Where the symbols take the nodes:
state | y x a
bapi | posa bive sise
posa | zinu beve zabu
fema | pome sabu noro
vumi | noka dobe supi
gusu | vumi puzo nibi
ginu | luzu lalo sabu
bone | poma zabe bova
kora | midu nepe kube
dozi | teso ligi punu
kate | somo toni bapi
mani | sabu pami vede
dade | bive riku kito
bofa | kito fema kuno
kavi | kula midu vime
luzu | ruva nula lemo
duda | zibu posa pasu
dimo | lonu dezi goro
teso | duda bapi muge
puzo | dobe teso peti
luso | bone fevu gupa
bona | tizu data masu
kula | fegi tini bida
repi | kavi kora vake
rola | zoke vake ginu
fimi | puvo tubo rire
pori | fevu gitu nole
ruva | mani zapo meda
sabu | lemo rola tazu
puvu | gusu vubo tubo
dezi | vebo mosa poma
duze | ginu livi mani
somo | kuno name posa
zabe | dala bona mupu
gini | butu luso taki
mipi | vose supi rilu
bida | livi tezu zapo
vede | tazu duze vulo
supi | gabu fibi kode
vazo | puvu rofu noka
fake | kora tile devi
zibu | punu zinu rofu
zapo | pami kula feki
lemo | meda zoke riku
rilu | data kode loni
loni | veta mipi fige
fevu | zabe fige lini
roso | tile bova mumi
mumi | leku butu gepa
dobu | gupa nole lonu
mosa | pori defi dala
masu | mosa veta zabe
poma | dobu dala dimo
labe | samo bedo kora
lonu | gini vebo bedo
noka | tubo misu gabu
butu | goro bone roso
kito | kate pome ligi
livi | lalo mura pami
vulo | fema mani name
zabu | voba somo duda
fige | bona rilu tesa
tazu | riku ginu fema
vefe | loni puvo gitu
noro | dade tazu bofa
name | noro vede beve
veta | defi vose bona
pasu | rofu zabu dobe
toni | name meda bive
rofu | vubo voba misu
nibi | supi peti tidu
vake | vime kube lalo
kode | rose vumi mipi
tini | devi mumi tezu
goro | bedo poma tile
gupa | bova lini gini
defi | gitu rire tizu
leku | labe goro fake
nole | lini nofu vebo
ligi | bapi dade tugu
zoke | feki vime luzu
miga | rilu tidu vefe
lini | mupu tesa luso
data | kaso rose veta
zinu | tugu bofa voba
zuze | mumi gini samo
mura | repi fake fegi
samo | gepa taki midu
rire | miga rubu kaso
gepa | fake roso tini
bedo | taki dobu nepe
tizu | nofu kaso mosa
kube | nulu labe repi
tezu | mura gepa kula
feki | duze bida ruva
tesa | masu loni fevu
vime | bida nulu nula
tile | nepe dimo leku
devi | kube leku mura
nepe | zuze lonu labe
meda | vede feki depi
povu | peti punu puvu
muge | pasu sise puzo
gitu | fige miga nofu
vose | rire gabu data
sise | zabu kate teso
bive | beve depi kate
nula | zapo kavi zoke
peti | fibi muge gusu
puvo | mipi nibi miga
nofu | tesa vefe pori
tugu | sise kito dozi
kuno | ligi noro zinu
rose | fimi noka vose
vebo | luso pori dobu
mupu | dezi masu bone
fibi | vazo pasu vumi
midu | tini zuze nulu
dala | nole tizu dezi
voba | dozi kuno zibu
riku | depi luzu pome
nulu | tezu samo kavi
tidu | kode gusu puvo
kaso | vefe fimi defi
punu | muge tugu vubo
lalo | nula repi rola
dobe | misu duda fibi
pome | toni lemo dade
misu | povu zibu vazo
tubo | nibi povu rubu
fegi | vake devi livi
pami | rola fegi duze
bova | dimo mupu butu
taki | roso gupa zuze
vubo | puzo dozi povu
rubu | tidu puvu fimi
depi | vulo ruva toni
gabu | rubu vazo rose
beve | bofa vulo somo

The rows follow the links: the fewer symbols apart two nodes are, the more alike their rows tend to be.

Each row is also shifted at random along 5 hidden directions that mean nothing.

Name the node of each row.
[  7  -4   9  -2  -6  -5  -1  17 -15  -3  12 -12  21 -17  -4   9   8 -22  11  -9   0  -4  12  -4  31  -3   7  -2   4  12 -18  14 -14  26  -6  -2   4   7   6  14  -3   4  24  20   3  13  13  -7   9  -6  -3 -14  11   0  16   6 -10   8   6  11   0]: misu
[  3  13  -2  18  -5  -3 -23   5 -15   2 -10 -17   3  -6  -5  -1  19   0 -10  16 -12 -16 -13   6 -27  14 -12   8   8  -5  -4   5   4   2  -6 -20  -1 -14 -26  16  -2  -9 -30 -11   3 -10   1   9 -17  10 -12   6 -18   3   2   1   8   9 -18 -22  12]: bofa
[ 73 -24  -8  -7  -9  -5  11 -22  38   2   8   5   6  -4  19   8   6   5  19  -9 -17   0 -16 -27 -16   0  -6  -4   7  12   9  12  -8 -12  20   5   1 -10  32  21  -8   8  16  12   8 -24 -15  11  21  25  -2  11 -16 -18   9  -9 -16  16  23  10  -7]: zinu
[-22   8   1 -17   5   8   2  -1   1  -2  -3  -2   2  -6  -3  -3 -21   5   3   2  15   9  16   4  33  -6  25 -18  -5  11   4  -9  -6   6   8   6   4   7  -3 -20   1 -13  17  17 -10  16  18 -14  16   1  14  -2  -1  19   9  17  -5   5   9  22   1]: mupu
[ 32  12   1  -3  10  -2  -7  29   5   0   0   9 -29  19 -16 -28 -14 -11 -20  -3  13  -3  -6  28   2  -1   2  -2   5  -1  -6  -9  20 -11 -17  12  -3  21 -13 -24  -2  -4   4 -13  12   1 -18   2  23  -7  16   0   5  -3   0  23   6  -4   5  11   2]: gini
[ 11   5   4   9   5 -10  -9  17 -25  -4   1   8   1   4 -11  10   9 -25   7  -9 -10 -14  -8   1  10   0  11  -7  16   8 -19  23   4  13 -17   1  14  -5  -8  17  -9   4  -1   5  11  -8  21  14 -17   5   2  -1   1 -19   4  -1   6  -8   4  -2   6]: dozi
[ 61  18   9   6   5   8   4 -11   0 -15   0  -6 -12  -5 -10  -3  -9  14  -6  -4  17   8   8  16  -5 -25 -15  -7  -4 -10 -10  -3   7   2   1   8  -8  10 -21   5   1  15 -12 -24 -12  16   0  -8 -21 -24  -3 -11 -12   2 -12  -7   4 -12 -15 -18   7]: masu
[  4  -7  15   1 -23 -17  -7 -34 -10  -6  -7 -33  22 -14  22  12  24  21  -3  13 -16  -9   9 -13 -14  -7 -33  -4  18   3  17  -2 -19  -8   5  15  18 -43  -6   6  -4 -17   2 -11 -24  12  10 -36 -20   9  -5 -14  -6 -12  19  -9  -8   3 -30 -31 -10]: nibi
[-39   1   9   4   5   3  10  -1   5 -14   9  -3  -5  -3   1   3  -4  -1   1  -6   8  14   6   1   8 -20   0 -11  10  -3  -9   6  -5   9  -3  12   6   5   0   0  -4  15   7  -8 -13  13   3  -5  -7  -4  10  -9   1 -17  -6  -9  -6 -13   3   4  -5]: defi
[-37  -1   2 -19   2  -5  -1  -6  -3   2  -7   3  -2   7   4  -6 -14   5  -4   3   6   1  10   2  20  -1  13 -13   4  10  15 -12  -4 -10   1  16  14 -10  -1 -30  -2 -20  16   7 -10  10  12 -18  10   7  18  -1   8   7  11  13  -1  -3   2  13  -6]: dobu
[ -2  15  21  13  -4  18  -4   4 -21  -5 -16 -10  -5   5   7   5   8   1   0  15  -8  -8   4   2  19   1  34 -20   6  -5  -3   7   1   8 -10  13  29  -3 -12  -8   7  -5  -6  13  -5   5  22 -11 -18  14   9  -4 -10 -19 -11   7  10 -20  -6  10 -13]: fimi
[ 23   3 -17  -9   6  -2   7  -5 -16   5   1   4 -10   4  -8  -6 -13  -8   1  -2   3   0   7  -6   8   2  11   0  -5   4   4 -13 -22  -9   7 -23  -2 -11 -12  -5  -3 -16 -11   7 -27  16   9  -4 -27  -5  -2   0  -5  23   1 -20   1   1  -3   0  13]: nulu
[  8  -9   6   2  -4 -11   0   4   2  -6  12   0  15 -11  -2  12  11 -11  10 -13  -2   0  -2  -4   3  -8 -14   3   7   6 -14  18   1  15  -4   6  -2   3  12  22  -6  17  15   1  13  -5   2   5   8  -5  -5  -7   8 -13   9   0  -7   4   7  -4   0]: pasu
[-28  -4  -2   9   1  -7  -6   7 -27  11  -5  14   6  11  -5   7  13  -5  -3   0  -7  -9  -4   2 -10  14 -12  22 -10 -11   1   0  13  -1 -14  -9  -6  -5   0   3   7   2 -17  -7  15 -10   2  11 -21 -15 -15   0  22   0 -10  -9  17 -13 -15 -22   1]: sabu
[-40  19   6  18   9 -24 -30  42 -28 -12   9  -9   4  -7 -30  -1  14 -35 -12  -9   4 -15  -9  29   3  -5 -18   3  26   7 -36  24  15  29 -34  -3   0   8 -31  19 -15   6  -4 -21  21  -1   9  16  -1  -9   2  -8   7 -13  16  19   5   3  -5 -17  18]: muge
[ 19  13  -8  -1   9  19   3 -25 -20  11 -25  22  -6  12  -1   9 -13  23   7  10  -2  -2   1  -5  -3   9  27  -3 -26 -12  15 -11   8 -12  11 -14   0 -10 -12  -5  12  -9 -35  10  -7  -8  26  10 -42  -2  -9  13 -12  23 -24 -15  21 -16 -11  -9   8]: kula
[-39   3  12  -1  -9  13  -6  14   1   0   1 -22  23 -22   7   7   7  -3   7  10   2   1  12  -2  30   7  24  -7  -2   9  -8   6 -10  27   4  -1   5  13   7   1   5  -3  22  29   6   8  11 -10  31  10   3  -4  -1   9  12  24 -10  17  10  26  -8]: vumi
[ -6   3  14   7  -4   8  -2   5 -21  -2   0  -5  20 -13  -1  19  12  -5  13  -2  -2  -2  10  -2  22  -2  10   1  -8  -2 -14  15   1  27  -5   1   5   7   2  16   6  12   5  14   9   4  22  -1 -10 -12 -11 -10   9  -2  -3   0   4  -6  -4  -1  -3]: dobe
[ 33   7  -7   8  -1   1 -13  18   6   3   0  -9  -3  -6  -4  -6   7 -14  -1   5 -10 -12 -15   0  -7  13  10  -2   9   8 -10  10  -1   6   0 -16   0   3  -8  14  -6  -6  -6   9  11 -14  -4  16  14  21  -1  11 -20   1   9  12  -3  19  11  10   9]: somo
[-18  11  18  16   3   4   3  -5 -21 -13  -8  -3 -12  10   2   6   6   1  -4   2  -3   0   4   5   2 -16   4 -14  14 -12  -6   9   2   2 -15  17  21 -10 -16  -1   0   8 -13 -15 -15  11  16 -10 -41  -3   8 -10  -2 -29 -16 -15  10 -32 -16 -13  -8]: kaso
[-36  -2  16   7 -15  10  -5 -21  25  -4 -11 -21  14 -11  25   7  13  30  -1  19  -8   5  -1  -7 -16  -2  -9  -7   4  -4  13   1   4  -1  12  19   8  -8   8  -1   6   2   3  -2   2  -9  -6 -13  19  20   3   4 -14 -13   0  12  -7   6  -5  -1 -17]: tidu
[ 85  -2 -10  -1   3  10  21 -18  -1   3   0   8 -18   9   0  -6  -9   8   1  -3   3   6   5  -8 -10  -5  -2   8 -18 -14   8 -15 -12 -20  11 -15 -12  -1   0   0   6   3 -19  -5 -24  12 -12  -4 -32 -18 -13  -3  -6  13 -20 -33   5 -11  -9 -10   4]: midu
[-29 -14 -10  -9   4 -18  -2  11 -17  12   4  21   5  12  -5   3   1 -19   4 -11  -7  -9  -3  -4   6  14  -1  11   0   7   3   2   2  -5 -11  -4   0  -8  12  -5  -3  -8   8   7  12  -9   4   9   0  -2  -1   2  25   0   7  -2   5  -2   5   0   1]: ginu
[  5  -9 -22 -21   6 -25  -6   2  -2   8   3  15  -4   7  -8  -7 -14 -15   1 -11  -2  -9  -7  -4   4   8   2  -3  10  22   9  -4  -9 -16   1  -7   1 -16   0  -9 -14 -23   9   7  -2  -5   6   6  10  13  10   9   4  13  23   4  -4  14  13   7  14]: livi
[-10 -12 -10  -7   6  -2  19   9  -6   3  12   8 -15  12  -1 -11 -10 -18  -3  -8   5   7   9  -6  12   0   6   6  -1  -1   2 -11 -19 -10  -3  -7   0   1  10 -15  -1  -2   8   3 -21  18 -11  -8  -8 -10   4  -7  17   1  -3 -20  -3  -9   5  11  -4]: leku
[ -9   5  11   9   6   9   1   9 -38   0  -7  16   8   4  -5  25   8 -18  18  -6 -10 -10   2  -8  29   3  37  -9  -2   0 -16  23   4  21 -14   0  20  -1   1  14   4   9  -4  25   9  -5  40  13 -32   1  -3  -2   7 -16 -12  -9  14 -23   3   5  -2]: duda
[-55  10  19  10 -10  14 -12  -4  -4  -3 -15 -21  13 -10  13   7  13  15  -3  21  -5  -3   4   1   6   4  13 -11   4  -3   3   4   4  12   0  10  17  -5  -7  -4   6  -6  -1   7   1   0  13 -12   4  16   4   1 -10  -7  -1  17   2   0  -9   4 -12]: rubu
[-49  -1   2  -4   5 -13   6   4   6 -17  18 -11  -1 -11  -5  -3  -7 -12  -3 -11  14  13  11   3  12 -24 -13 -10  19   8 -11   4 -17  10  -2   8   2   0  -4   0 -12   6  19 -12 -21  23   0 -13   2  -5  13 -14   5  -7  13  -5 -15   1   6   3   2]: bona
[-40  -1 -17 -14   9   8   2 -14  11  11  -9  20   3   4   2   3 -18  15   8   3   2   6  -4  -8   0  12  20  -3 -16   5  15  -8   4  -8  17 -11  -7  -1   7 -10   4  -9  -5  16   4 -15  10  15   8  13   2  20  -6  24  -4   4   2   9  14  13   7]: vake
[-27  -2  -2   6   2   9   0  29 -33  15   0  11   8   5  -9   6   7 -24   7   0  -5  -8   4  -2  22  23  27  16 -17  -4  -9   3  -1  16 -12 -22  -2  13   7   1  11  -1  -3  25  14  -1  11  12  -7 -10 -13  -1  22  11 -10  -2  12  -6   3  11  -1]: vede
[ 47   0   7 -13  -1  35  22 -39  34  -1 -10   8   4  -7  16   9 -21  46  15   4  15  23  13  -9   6 -13  17 -10 -35 -10  18 -13   8  -5  33  14 -10  19  20  -7  18  15   5  14  -1   1   1  -7  12  -8  -3   5 -13  18 -21   1  -3  -3   7  14 -11]: nole
[-38  11   5 -11   4  -1   0  -5 -19  -9  -2  -8   4 -10  -6   3 -14   1   0  -1  14   6  21   5  29 -15  11 -16   3   8  -1  -6 -15  10   1   3   8  -7 -17 -12  -3 -12   7   4 -24  27  26 -20 -14  -7  10 -11   1  15  10   2  -3  -3  -7   2   6]: zabe
[-65 -11 -10  -6   5 -21   3  14  10  -2  15   1 -14  10  -4 -19  -5 -13 -17  -7   7   7   0   7 -11  -4 -27  10  15   1   3 -11  -6 -13 -11   3  -6  -2   2 -18  -9  -4  12 -23 -10   9 -26  -6  13  -5  10  -4  19  -7   9  -3  -7   1   1  -1  -2]: nepe
[ 16  -9  -7  -1   2  -2   3  31 -24  13   9  11   3   6 -11  -1   4 -33   5  -9  -5 -10   2  -3  21  19  16  17 -10   4 -10   2  -6   8 -13 -19  -5  12  12   1   3  -2   8  22  11   1   0  10   3 -11  -9  -3  22   7   2  -3   4   1   9  13   1]: meda
[ 34  20   4  -7   7  13  -8   4   8  -3  -9   1 -12   2  -9 -13 -19  13  -9   4  18   4   5  23  10  -6  12 -11  -9  -1   0 -11  17  -1   2  10  -4  19 -16 -16   4  -3  -1  -3   6   5   2  -5  17  -7  10   3 -10  17  -3  26   5   2   1   9   6]: vebo
[ 11   3  10   0   1  10  14 -29   8 -12  -1  -2   0  -7   6   9  -7  25   5  -2  11  17  13  -3  -3 -26 -12  -7  -8 -11   3  -4  -2   1  11  12  -3   0  -1   4   4  15  -5 -13 -18  14   5 -13 -22 -17  -3  -9  -5  -1 -14 -17  -1 -14 -12 -15  -2]: tesa
[-40  11 -16  -6  12   5  -6  -4 -13   7 -11  10  -3   4  -9   0 -15   4   0   6   5   0   0   1   4  10  21  -2 -11   1   6  -9  -2  -2   6 -20  -3  -5 -15  -9   3 -15 -19   8  -7  -1  18  10 -16   4   0  12  -7  28  -5  -1   9   2   0   2  15]: kavi
[-12  14  15  13   0  12  -7  19  12 -10  -3 -12 -12   1   1  -9   4  -3  -9   9   2   0  -6  13   3  -4  14 -14  15  -2 -12   9  12   9  -9  15  11  16  -8  -5  -1   7   4  -2  11  -4  -6   2  20  15  15   2 -13 -21  -3  22  -1  -2   8  17  -8]: mipi
[-32  14   7   7   7  -1  -3  -4  16 -18   6 -11  -4 -11  -8  -4  -5  12 -11  -2  19  15   3  18 -14 -25 -28  -3   7  -9 -12   0  10   9   0   9 -12  12 -17   5  -4  18  -5 -33  -6  11  -9  -2  -1 -16   3  -7  -7  -2  -4   2  -3   0  -9 -17   7]: nofu
[ 11  -3  13   2 -13   1  -4  -8  23  -6  -1 -22   4  -9  17  -3  10  13  -4  10  -7   0  -2  -4  -8  -4  -8 -11  15   5   6   2  -3  -3   7  18  11  -6   5   0  -2  -3  12  -1  -1  -2 -11 -15  23  19   9  -1 -13 -16  10  14 -12  10   2   6 -13]: kode
[ -8  19  22  14  -7  21 -13   6 -22  -2 -19 -19   7  -6   5   6  12   7  -2  21  -6  -8   7   8  16   5  28 -13  -1  -6  -4   5   5  16  -7   6  19   1 -16  -3  10  -7  -9  14   2   5  22 -11  -9  10   2  -3 -12  -4  -7  16   9  -8 -12   5  -9]: gabu
[ 37 -21 -10 -15   0 -11  10 -12 -10  15  -1  29   2  17   3   8  -3  -5  13 -13 -12  -7  -3 -17   3  10   3   7  -9   4  14  -2   0 -19   0   2   3 -14  22  -4   1  -6   6  13   7 -12   6   6 -11  -2  -5   4  18  -3   0 -15   6 -10   5  -1  -4]: feki
[ 11 -14  -4   4  -7   6   8   1 -12  14   1   4  12   0   5   8  12  -5   8   1 -10  -4   3 -14  -1  17   2  21 -19  -8   3  -2  -6   2   3 -17  -9   1  17   9  11   4  -4  15   6  -4  -5   5  -7  -9 -20   0  14   8  -8 -14   4  -1  -3  -2  -5]: riku
[-22  -6  -7   5  -6   4  -1  17 -10  12   4  -8  13  -8   0   2  12 -14   3   5  -7  -5   1  -7   4  21   7  17 -11   0  -4  -1 -11  11   0 -26  -8   5   8   8   6  -3  -2  19   5  -1  -4   6   7   0 -15   1   7  15   2  -1  -1  14   2   7   0]: fema
[ 10 -11   9  -5  -6 -11   8  -1 -37  -2   8  -1  22  -9   2  23  12 -23  20 -13 -11  -8  16 -19  36  -5  12  -5   7  12  -9  17 -24  19  -8   1  18 -16   9  15  -3  -1  19  25 -12  16  33 -13 -26  -6  -5 -18  18 -11  12 -18  -4 -11  -2  -1  -4]: vubo
[-19 -22 -19 -21   2 -30   0 -10   4  10   6  20   5  10   1   0  -6  -7   5 -13  -8  -5  -7 -12  -6   7 -16   5   9  17  16  -3  -5 -20   3   1  -1 -23  16  -7 -12 -17  15   1   3 -13  -1   4  10  10   5   8  15   2  21  -2  -6   9  10  -3   4]: pami
[ -4  -8  -2   1  -6  14   6 -17  -2  10 -10   3  14  -3  18  18   8   6  20   9 -20  -5  -4 -28   4  17  31  -8  -6   4  10   9 -13   2  14 -10  15 -16  17  10   5  -5  -4  33  -1 -14  18   7  -9  27  -5  13 -13  -2  -6 -10   0   2  10  14  -7]: kuno

Where do the symbols, taken in turn from left to right, take each start?
Answer with the node's name.
[ -8 -10   0  -9   2  -7  13  -4  -9   4   1  13 -14  22   6  -7  -8  -4  -5  -3  -1   1   7  -4   7  -2   3  -1   2  -3  13 -11  -5 -20  -7  14  12 -11   9 -25   1 -10   8  -2 -14   9  -2 -15 -12  -5  11  -5  18 -11  -3 -12   4 -20  -4   3 -12]
a y x y -> butu
[ 21  -1  -3   4   1 -20 -11  11 -16  -3   5   1   1   1  -7   5  10 -27   4  -9 -14 -16 -12  -5   3   2   2  -8  26  16 -12  20  -7   4 -13  -1  15 -17  -7  16 -16  -7   3   3   3  -7  13   8 -11  17   5   0  -5 -19  16  -3  -1   2   6  -3   8]
x y y a -> zinu
[ 23 -11   1  -2   0   3   8  -2  -9   3   1  15   7   3   7  18   3 -16  23 -11 -16  -7  -4 -22  21   6  34 -13   4  12  -5  19  -9   7   1   0  19  -7  20  13  -3   3  12  33   6 -11  23  11  -8  19   3   5   0 -18  -1 -10  -1  -6  20  19  -5]
x a x a x -> name
[-60  -9 -17 -19   5  12  18 -25  -6  12  -6  14  10  -2  10  12 -18   9  18   3  -1  10  13 -27  22  10  36  -6 -19   7  21 -12 -27  -5  24 -20   4 -15  15 -12   6 -16   1  33 -24   7  25  -3 -15  11   0  10   0  29  -5 -20  -2   1  10  20   0]
a y x x -> labe
[  3 -14 -12 -16   5 -12   4  -3 -19  14  -3  29   1  17  -2   6  -7 -13  10 -10  -9 -10  -1 -12  14  13  17   1  -4  11  11   0  -2 -13  -4  -3   8 -14  14 -10  -2 -14   7  19   5  -9  18   7  -9   4   3   6  18   3   4  -8   6  -8   8   7   2]
a y a x y -> feki
[ -6 -15  -6  -6   3   0   9   8 -17  15   1  25   6  13  -1   8   1 -16  12  -9  -8  -5   1 -11  15  18  17  13 -16   1   4   1   2  -1  -5  -7   0   3  23  -4   7   0   7  22  14  -9   7  11  -3  -6  -7   3  25   2  -6  -8   8  -9   9  10  -6]
y y a y -> riku
[ 52 -10   6   3  -3  -6   5  -7  -1  -4   7   8   8  -1   3  16  10  -7  14 -15 -10  -5  -6 -10  -1  -7  -7  -1   4   4  -8  18   3   6  -2   9   4  -3  13  23  -4  16   6   3  11 -10   5   8  -9  -2  -6  -4   2 -21   0 -11  -2  -6   5  -7  -2]
y a y x -> teso
[-29   6  13  13  -2 -14  -7   0   3 -17   2 -14 -11   3   2  -4  10   0 -14   2  -2   0  -5  10 -19 -18 -27 -10  30  -5  -5   7   4  -3 -13  21  13 -13 -16   1 -11   5  -3 -32 -10   5  -7 -10 -11   5  12  -8  -6 -33   3  -3  -2 -12 -13 -19  -5]
y y a a a -> mosa
[-20   3   0   5   8 -14  -3  29  42 -21  26 -15 -17  -9 -11 -23  -6 -17 -16 -13  17  12 -10  22 -11 -22 -29  -6  30   7 -24   9   4   9  -8  14 -11  25  -4   4 -18  20  23 -30   7   3 -36   6  46   2  19  -5  -5 -20  15  19 -20  17  19  11   5]
x x a x -> vumi
[ -3   3 -24 -10   6 -21  -6   4   2   0   9  -5 -10  -3 -13 -17 -12 -11 -12  -4   8   0  -2   6 -10  -1 -18   4  10  11   1 -12 -17 -11   4 -22 -12 -11 -19  -3 -14 -18  -6 -14 -20  10  -9   0  -1   0   3   2  -8  23  18  -5  -8  20   0  -7  21]
x a a -> tezu
[ 65   4   2  -7   7  11   5   9  16   3  -4  15 -25  20  -4 -20 -17   4 -10  -3   9   3  -3  14   3  -1  12  -5  -8  -4   5 -12  19 -17  -3  17  -2  21   3 -24   4   1   6  -3  12  -3 -17   0  21  -5  12   4   2  -2 -10  16   5  -9   8  16  -6]
x x a x x -> vefe
[-68  12 -17  -1   9   0 -11  -8   6   3  -8   4  -1  -2  -8  -4 -11  16  -8  10   9   6  -6   8 -21   5  -8   5  -8  -4   7 -11   8  -5   9 -18 -16  -3 -19  -5   0  -8 -25 -14  -1  -8   0  13  -3   2  -3  15 -11  27  -3   4   6  11  -6 -12  17]
x x y y -> mumi
[ -7 -10   3  -2  -5  -9  -3  16  14  -5  19 -10  21 -21  -2   7   8 -15   9 -12   4   4   1  -1  11  -6 -14   4   6  12 -18  14  -4  23  -1   2  -9  15  16  19  -6  15  28   6  16   0  -7   4  34  -4  -2  -7   9  -4  19  13 -16  20  14   9   0]
x y a y -> rofu
[ -3  -7  -1   1   4   8  19  -8  -1   4   0  13 -16  18   5  -5  -6   6  -4  -1   2   9   4  -4  -7  -2  -2  10 -11 -17  11 -13   1 -17  -1   3  -3   1  10 -15   9   7  -8 -10 -11   6 -13  -4 -19 -15  -2  -3  13  -6 -21 -21   7 -22  -7  -4 -10]
a a y y -> devi
[-14  13   4  14   6  17  -9  10 -23   5 -15   9   2   4  -2  15   6  -9  11   8 -14 -12  -9  -5  13  16  44 -11  -2   0  -8  17   8  15  -6 -10  17  -1  -6  10   4   0 -17  26  13 -17  29  21 -19  20   0  12 -13  -6 -13   2  14 -10   7  12   2]
x a a x -> beve
[ 13  -2 -23 -18   6 -20  -4  -5  -7   6   1   7  -6   4  -8  -9 -15 -10  -2  -7   0  -7  -2  -4   1   4   0  -4   8  17   9  -9 -16 -15   5 -14  -1 -21 -11  -7 -13 -25  -1   3 -16   4   8   0  -7   9   6   6  -4  19  19  -5  -4  12   4   0  17]
x x a a -> devi
[ 43   8  -3  12  -5  14  -8   4   0   7  -8  -7   1  -4   1   2  10   1   3  12 -12 -10 -12  -5 -10  17  15   2  -5  -3  -3   6   3   3   6 -19  -2   2  -4  15   4  -1 -18  12   9 -15   0  14  -1  15 -10  11 -21   5  -6   3   5  10   3   4   5]
a y a a x -> bapi
[ 12  10   1 -13  11  10  -1  27   3   4  -2  11 -19  14 -10 -19 -21 -13  -7  -2  13   1   4  18  31   4  35 -13  -2   8  -3  -8  10  -2  -7  10   6  24  -2 -31   1 -11  17  15  10   5   0  -1  31   3  21   3   5   7   2  29   3  -2  18  35  -2]
a a x x -> mupu
[-32   2   2   1   7   7   8   1  45 -16  17  -6  -3 -15  -2  -7 -13  11  -2  -7  23  26   1  10  -7 -24 -18  -4   0  -3 -12   1   8  12  11  10 -20  30   6   5  -3  27  15 -18   4   4 -24   5  36  -8   7  -1  -7   0  -2  10 -16  13  16   9   1]
a x a x -> kaso
